Below are the code and all the weights of a small trained network. Each question names an input and a class and asks about switching units off, where a switched-off unit gives its printed mean instead of its output.

import numpy as np


def w(rows, s, z=0):
    codes = np.array(rows[::2]) - 128.0
    scale = np.full(codes.shape[1], s)
    scale[-1] = z or s
    return codes * scale


def norm(h):
    return h / np.sqrt((h * h).mean(-1, keepdims=True) + 1e-5)


def f(y):
    return np.maximum(y, 0)


def log_softmax(a):
    a = a - a.max(-1, keepdims=True)
    return a - np.log(np.exp(a).sum(-1, keepdims=True))


def net(x, mask):
    res = np.array(x, float).reshape(1, 6) / 4 @ E
    u = 0
    for l in range(3):
        y = f(norm(res) @ A[l][:, :-1].T + A[l][:, -1])
        res = res + np.where(mask[u : u + 13], y, B[l][:, -1]) @ B[l][:, :-1]
        u += 13
    return log_softmax(norm(res)[-1] @ U[:, :-1].T + U[:, -1])


A, B = {}, {}
E = w([
[97,140,133,120,203,195,169,90,173,16,172],'x0',
[86,31,151,74,75,119,240,152,156,110,48],'x1',
[45,19,220,201,194,188,147,206,68,157,228],'x2',
[176,143,121,133,107,171,130,92,107,163,150],'x3',
[42,56,62,101,190,125,38,81,212,255,80],'x4',
[136,53,57,191,132,67,173,135,139,90,126],'x5',
],0.0065)
A[0] = w([
[138,170,158,162,57,101,61,195,113,140,71,1],'0.n1',
[138,121,100,178,102,132,103,168,150,180,67,105],'0.n2',
[78,215,172,2,138,178,87,146,115,146,104,119],'0.n3',
[99,148,111,89,192,83,44,108,160,168,106,74],'0.n4',
[181,50,12,120,151,70,133,149,133,114,182,80],'0.n5',
[154,168,179,126,147,92,64,86,132,98,72,61],'0.n6',
[89,130,87,132,162,233,138,98,196,70,142,11],'0.n7',
[112,227,76,198,182,98,50,146,118,123,156,84],'0.n8',
[123,125,144,143,88,117,68,159,112,145,78,115],'0.n9',
[54,108,82,118,97,121,110,102,170,211,184,124],'0.n10',
[134,125,152,77,107,106,174,86,166,138,104,92],'0.n11',
[68,151,151,143,130,133,129,135,134,80,101,24],'0.n12',
[127,153,225,121,156,218,112,201,117,178,66,202],'0.n13',
],0.0076,0.0031)
B[0] = w([
[41,123,36,154,67,148,56,126,75,101,108,174],'0.n1',
[137,162,123,132,168,203,117,72,85,85,102,194],'0.n2',
[204,59,14,96,129,129,81,155,143,108,193,241],'0.n3',
[172,75,122,82,71,80,100,78,136,122,119,250],'0.n4',
[208,58,40,97,135,219,90,181,115,164,242,206],'0.n5',
[197,96,136,190,189,110,160,176,141,180,102,190],'0.n6',
[86,159,116,175,141,194,25,136,195,91,66,213],'0.n7',
[158,184,249,54,54,214,254,206,174,159,86,253],'0.n8',
[114,154,108,120,121,197,70,227,154,82,102,177],'0.n9',
[108,49,196,154,81,95,210,84,63,85,165,249],'0.n10',
[145,197,146,195,194,150,168,221,185,173,70,182],'0.n11',
[147,101,157,90,127,143,153,124,21,105,124,146],'0.n12',
[134,83,93,150,151,132,195,164,117,95,227,233],'0.n13',
],0.0072,0.0054)
A[1] = w([
[165,218,78,83,133,52,145,67,151,150,66,99],'1.n1',
[129,95,150,84,120,186,182,121,189,172,63,134],'1.n2',
[217,222,50,159,184,63,88,126,167,147,15,107],'1.n3',
[109,72,100,81,145,63,81,23,162,193,175,116],'1.n4',
[177,129,125,86,254,168,68,138,166,22,136,50],'1.n5',
[165,201,133,115,41,68,152,53,191,123,55,84],'1.n6',
[131,69,146,141,48,112,81,100,15,95,89,87],'1.n7',
[163,146,164,122,100,75,105,136,136,177,152,30],'1.n8',
[193,97,112,147,159,98,203,181,178,149,188,105],'1.n9',
[186,198,139,124,91,19,102,188,95,37,179,64],'1.n10',
[169,176,216,123,112,137,112,89,143,185,180,94],'1.n11',
[78,87,126,72,155,107,107,76,179,182,137,74],'1.n12',
[110,103,148,134,189,107,61,77,182,195,121,3],'1.n13',
],0.0074,0.0028)
B[1] = w([
[116,71,180,188,232,114,147,90,43,216,154,201],'1.n1',
[116,160,212,47,3,146,191,198,117,132,136,222],'1.n2',
[69,64,254,167,242,159,46,100,161,162,166,254],'1.n3',
[221,164,160,173,71,60,206,101,91,91,228,198],'1.n4',
[67,122,37,199,58,148,112,91,204,156,42,238],'1.n5',
[75,92,201,183,230,108,190,130,141,127,59,212],'1.n6',
[103,206,74,185,103,161,123,54,112,97,136,188],'1.n7',
[117,156,165,65,118,182,172,152,114,122,94,141],'1.n8',
[202,113,139,102,175,109,78,187,122,227,101,240],'1.n9',
[133,57,124,74,60,56,186,17,158,87,192,212],'1.n10',
[130,127,172,76,116,95,196,201,130,183,78,173],'1.n11',
[162,191,160,132,67,39,221,42,58,94,124,173],'1.n12',
[152,99,167,134,17,77,213,15,87,20,186,150],'1.n13',
],0.0063,0.006)
A[2] = w([
[88,151,114,177,122,118,126,184,18,186,173,161],'2.n1',
[179,138,59,133,127,156,170,163,117,45,159,69],'2.n2',
[72,86,68,94,105,145,133,73,49,165,57,130],'2.n3',
[139,127,55,187,174,69,134,135,125,138,83,123],'2.n4',
[234,48,39,129,194,81,122,131,160,147,119,103],'2.n5',
[55,145,110,121,137,83,123,90,223,70,96,153],'2.n6',
[131,92,124,76,92,206,147,180,55,153,2,112],'2.n7',
[114,128,122,145,90,104,56,96,58,166,70,70],'2.n8',
[112,110,152,80,78,71,193,118,112,105,96,96],'2.n9',
[119,104,91,147,100,177,70,86,83,106,76,70],'2.n10',
[155,150,119,31,155,124,133,58,121,83,44,5],'2.n11',
[200,126,119,123,149,95,129,31,172,164,41,180],'2.n12',
[88,75,94,128,191,137,175,202,159,163,160,89],'2.n13',
],0.008,0.0029)
B[2] = w([
[39,174,82,141,236,110,65,14,178,84,22,231],'2.n1',
[183,104,100,87,90,83,43,55,141,100,106,213],'2.n2',
[253,241,110,221,89,169,136,45,251,108,138,172],'2.n3',
[57,142,42,81,159,141,52,111,77,149,135,151],'2.n4',
[193,111,104,97,119,140,68,199,125,165,248,231],'2.n5',
[131,249,112,116,157,122,103,65,82,126,103,193],'2.n6',
[110,213,130,32,98,166,126,138,136,109,2,222],'2.n7',
[53,191,48,148,136,147,155,15,180,77,102,156],'2.n8',
[141,173,176,72,101,108,145,110,105,121,146,213],'2.n9',
[70,143,123,124,100,90,67,90,176,47,50,164],'2.n10',
[161,128,72,207,179,108,142,158,63,150,71,141],'2.n11',
[54,120,80,187,201,115,140,220,5,66,224,254],'2.n12',
[120,171,169,105,184,97,85,205,165,223,92,234],'2.n13',
],0.0064,0.0054)
U = w([
[83,123,186,169,255,92,136,164,103,193,160,231],'0',
[176,141,177,111,54,40,234,55,73,71,205,56],'1',
[151,208,192,57,112,140,191,207,163,190,87,217],'2',
[63,214,57,165,126,165,88,62,192,98,87,83],'3',
[193,117,52,52,125,115,72,203,154,182,211,4],'4',
],0.0086,0.0025)

Each question gives the input, the list of numbers given to net, and the class t.
The units are the neurons (one row each of A and B). Each row of codes is followed by its name. A weight is (code - 128) times the scale printed after its matrix; where a second scale follows, it is the last column's (A, B and U).
mask holds one flag per neuron, layer by layer. A switched-off neuron (its flag False) gives its mean, the last column of its row in B, instead of its output. The means were averaged over made-up inputs and are rounded, as every weight is.
A unit's drop is (log p(t) with every unit on - log p(t) with that unit switched off) / (log p(t) with every unit on - log p(t) with every unit switched off).
The circuit of an input: a set's keep is (log p(t) with only the set's units on - log p(t) with every unit switched off) / (log p(t) with every unit on - log p(t) with every unit switched off). Starting from the 12 units with the biggest drops (on a tie, the unit counted first), units are removed one at a time, each time the one whose removal leaves the highest keep (on an exact tie, the one counted first), for as long as the keep stays at least 0.8.
circuit, biggest first: the units of the circuit, biggest drop first
unit that matters most: the unit with the biggest drop
top k neurons: the k neurons with the biggest drops, biggest first
top k neurons in layer l: the k neurons of layer l with the biggest drops, biggest first
input [-6,-5,-7,8,7,7], class 0: top neuron -> [1.n3]
input [8,5,5,6,5,-8], class 3: circuit, biggest first -> [0.n7 1.n5]
input [-8,1,-6,-6,-7,7], class 3: top 3 neurons -> [0.n1 0.n8 1.n7]
input [0,5,3,7,0,6], class 4: circuit, biggest first -> [0.n5 2.n5]
input [-1,-3,2,-2,4,1], class 1: circuit, biggest first -> [0.n4 0.n10]
input [5,-4,4,8,-6,7], class 4: top 2 neurons in layer 1 -> [1.n9 1.n2]
input [-2,8,-8,4,6,8], class 0: top 2 neurons -> [0.n11 0.n8]
input [-7,1,3,-6,-6,-1], class 3: top 3 neurons -> [0.n1 2.n1 1.n7]
input [6,-3,2,-1,7,-7], class 1: top 2 neurons -> [0.n4 1.n4]
input [6,-8,4,-6,5,-7], class 2: circuit, biggest first -> [0.n8 1.n3]
input [-6,-2,-5,-8,-3,0], class 3: top 2 neurons in layer 0 -> [0.n1 0.n9]
input [8,-4,-1,7,-5,1], class 3: top 3 neurons -> [0.n7 1.n5 0.n10]
input [-7,-4,5,-7,5,7], class 3: circuit, biggest first -> [2.n1 0.n2 1.n3 2.n8]
input [3,7,2,7,6,2], class 2: unit that matters most -> 0.n11
input [6,-8,7,0,-4,5], class 2: top 2 neurons -> [0.n8 2.n12]
input [-1,-7,-3,-2,0,-8], class 4: top 3 neurons -> [0.n3 0.n13 0.n1]
input [-5,3,-5,6,0,-5], class 0: top 4 neurons in layer 0 -> [0.n11 0.n8 0.n5 0.n10]
input [5,-6,3,7,3,-8], class 4: top 2 neurons -> [0.n3 0.n13]
input [8,-4,2,0,-1,1], class 3: top 2 neurons -> [0.n7 1.n5]
input [-5,7,-2,3,3,-8], class 4: top 3 neurons -> [0.n3 0.n13 0.n8]
input [-2,-2,-6,1,3,-8], class 4: top 2 neurons -> [0.n3 2.n5]
input [7,7,4,6,4,1], class 2: unit that matters most -> 1.n2
input [-8,-2,-8,-8,-7,2], class 0: top 2 neurons in layer 1 -> [1.n3 1.n6]
input [2,-2,-2,-6,4,6], class 4: top 2 neurons -> [0.n5 2.n5]
input [1,-8,-6,4,2,5], class 2: top 3 neurons in layer 0 -> [0.n8 0.n5 0.n3]
input [0,2,-3,-7,-1,4], class 4: top 2 neurons -> [0.n5 0.n8]
input [5,-4,2,6,-2,3], class 3: circuit, biggest first -> [1.n5]
input [7,-8,7,8,-4,4], class 2: top 2 neurons in layer 0 -> [0.n8 0.n1]
input [1,5,-6,0,4,6], class 0: top 2 neurons -> [0.n8 0.n11]
input [1,-3,-4,7,-1,-1], class 0: top 2 neurons in layer 0 -> [0.n10 0.n5]
